Here is a tiny trained network, its code and every weight. The questions are about switching its units off for an input and a class, where a switched-off unit gives its printed mean instead of its output.

import numpy as np


def w(rows, s, z=0):
    codes = np.array(rows[::2]) - 128.0
    scale = np.full(codes.shape[1], s)
    scale[-1] = z or s
    return codes * scale


def f(y):
    return np.maximum(y, 0)


def log_softmax(a):
    a = a - a.max(-1, keepdims=True)
    return a - np.log(np.exp(a).sum(-1, keepdims=True))


def net(x, mask):
    res = np.array(x, float).reshape(1, 7) / 4 @ E
    y = f(res @ A[0][:, :-1].T + A[0][:, -1])
    res = res + np.where(mask, y, B[0][:, -1]) @ B[0][:, :-1]
    return log_softmax(res[-1] @ U[:, :-1].T + U[:, -1])


A, B = {}, {}
E = w([
[129,144,140,127,136,116],'x0',
[128,126,129,127,127,127],'x1',
[129,146,142,126,136,115],'x2',
[120,80,94,129,204,80],'x3',
[220,134,125,144,128,128],'x4',
[127,148,94,5,128,144],'x5',
[129,136,137,125,131,119],'x6',
],0.023)
A[0] = w([
[119,131,173,186,84,146,229],'N1',
[139,92,103,71,200,95,2],'N2',
[95,157,112,134,133,98,203],'N3',
[95,175,103,81,88,138,152],'N4',
[113,156,138,103,116,122,145],'N5',
[119,147,150,93,125,155,141],'N6',
[195,149,148,124,82,148,102],'N7',
[62,108,94,119,170,87,191],'N8',
[172,114,121,147,145,105,116],'N9',
[249,135,97,138,134,117,202],'N10',
[160,126,109,81,152,138,121],'N11',
[121,144,97,75,170,162,84],'N12',
[94,126,131,165,113,117,181],'N13',
[103,124,194,191,76,147,204],'N14',
[77,83,126,163,124,97,91],'N15',
[120,90,175,137,164,122,160],'N16',
[128,166,130,105,78,149,138],'N17',
[157,110,184,158,133,133,102],'N18',
[136,215,100,75,151,136,131],'N19',
[102,86,145,153,129,84,148],'N20',
[90,103,120,165,148,105,113],'N21',
[39,137,134,114,126,175,247],'N22',
[88,123,87,146,130,146,219],'N23',
[139,101,180,161,94,145,150],'N24',
[52,137,173,108,64,138,167],'N25',
[162,96,128,162,150,99,120],'N26',
[129,113,98,95,177,125,68],'N27',
[96,153,135,113,122,173,183],'N28',
],0.016,0.0043)
B[0] = w([
[111,123,181,163,95,117,225],'N1',
[100,72,211,191,78,150,225],'N2',
[107,86,161,113,140,104,165],'N3',
[110,157,86,151,121,132,222],'N4',
[122,151,103,148,148,102,170],'N5',
[117,161,87,127,116,97,182],'N6',
[188,129,128,101,98,161,213],'N7',
[122,115,163,129,152,124,229],'N8',
[144,115,44,177,121,80,184],'N9',
[200,98,108,129,8,115,254],'N10',
[156,121,126,121,83,169,195],'N11',
[117,120,119,157,86,141,208],'N12',
[125,119,168,72,168,132,181],'N13',
[125,100,202,132,129,172,236],'N14',
[130,108,107,102,186,130,199],'N15',
[115,126,111,136,161,105,179],'N16',
[133,155,100,93,113,119,204],'N17',
[137,132,128,165,92,97,188],'N18',
[134,164,139,137,93,135,226],'N19',
[108,88,104,149,182,97,195],'N20',
[112,91,96,109,183,116,197],'N21',
[85,154,116,181,140,116,222],'N22',
[104,137,140,122,133,130,173],'N23',
[118,108,142,148,84,120,196],'N24',
[84,151,108,175,111,100,217],'N25',
[129,130,55,150,116,67,202],'N26',
[107,95,172,172,95,148,190],'N27',
[89,167,96,145,106,119,185],'N28',
],0.012,0.02)
U = w([
[62,130,172,160,128,158,255],'0',
[118,138,8,170,102,59,81],'1',
[170,98,145,152,78,132,180],'2',
[186,176,54,58,93,193,47],'3',
[108,106,105,119,211,100,51],'4',
],0.014,0.0028)

Each question gives the input, the list of numbers given to net, and the class t.
The units are the neurons (one row each of A and B). Each row of codes is followed by its name. A weight is (code - 128) times the scale printed after its matrix; where a second scale follows, it is the last column's (A, B and U).
mask holds one flag per neuron, in row order. A switched-off neuron (its flag False) gives its mean, the last column of its row in B, instead of its output. The means were averaged over made-up inputs and are rounded, as every weight is.
A unit's drop is (log p(t) with every unit on - log p(t) with that unit switched off) / (log p(t) with every unit on - log p(t) with every unit switched off).
The circuit of an input: a set's keep is (log p(t) with only the set's units on - log p(t) with every unit switched off) / (log p(t) with every unit on - log p(t) with every unit switched off). Starting from the 12 units with the biggest drops (on a tie, the unit counted first), units are removed one at a time, each time the one whose removal leaves the highest keep (on an exact tie, the one counted first), for as long as the keep stays at least 0.8.
circuit, biggest first: the units of the circuit, biggest drop first
k most important neurons: the k neurons with the biggest drops, biggest first
drop when u is switched off: that unit's drop, to one decimal
input [-8,-4,7,-5,0,3,-5], class 1: circuit, biggest first => (N14)
input [2,-3,-6,1,7,6,1], class 2: 2 most important neurons => (N2, N27)
input [-1,-3,2,3,0,5,5], class 0: 2 most important neurons => (N10, N7)
input [4,-7,-6,0,-6,-4,1], class 0: 2 most important neurons => (N14, N1)
input [-2,3,7,-7,-1,1,6], class 1: 4 most important neurons => (N2, N25, N17, N6)
input [-1,-6,3,-4,-1,0,0], class 0: 4 most important neurons => (N10, N26, N9, N14)
input [7,-6,-7,-6,0,7,8], class 1: 4 most important neurons => (N25, N4, N6, N5)
input [4,4,-3,-8,1,8,1], class 3: 2 most important neurons => (N7, N26)
input [4,-5,3,-3,-3,0,3], class 0: 2 most important neurons => (N10, N26)
input [-3,2,-5,-5,0,-5,7], class 0: 2 most important neurons => (N10, N14)
input [8,7,0,6,0,1,4], class 0: 2 most important neurons => (N2, N10)
input [8,-6,-2,-4,-1,-3,-5], class 0: drop when N10 is switched off => 0.4
input [6,7,7,2,6,-8,5], class 1: drop when N26 is switched off => 3.4
input [5,-2,4,-6,-1,-1,-5], class 0: drop when N10 is switched off => 0.4
input [6,4,6,-6,1,5,-1], class 3: most important neuron => (N7)
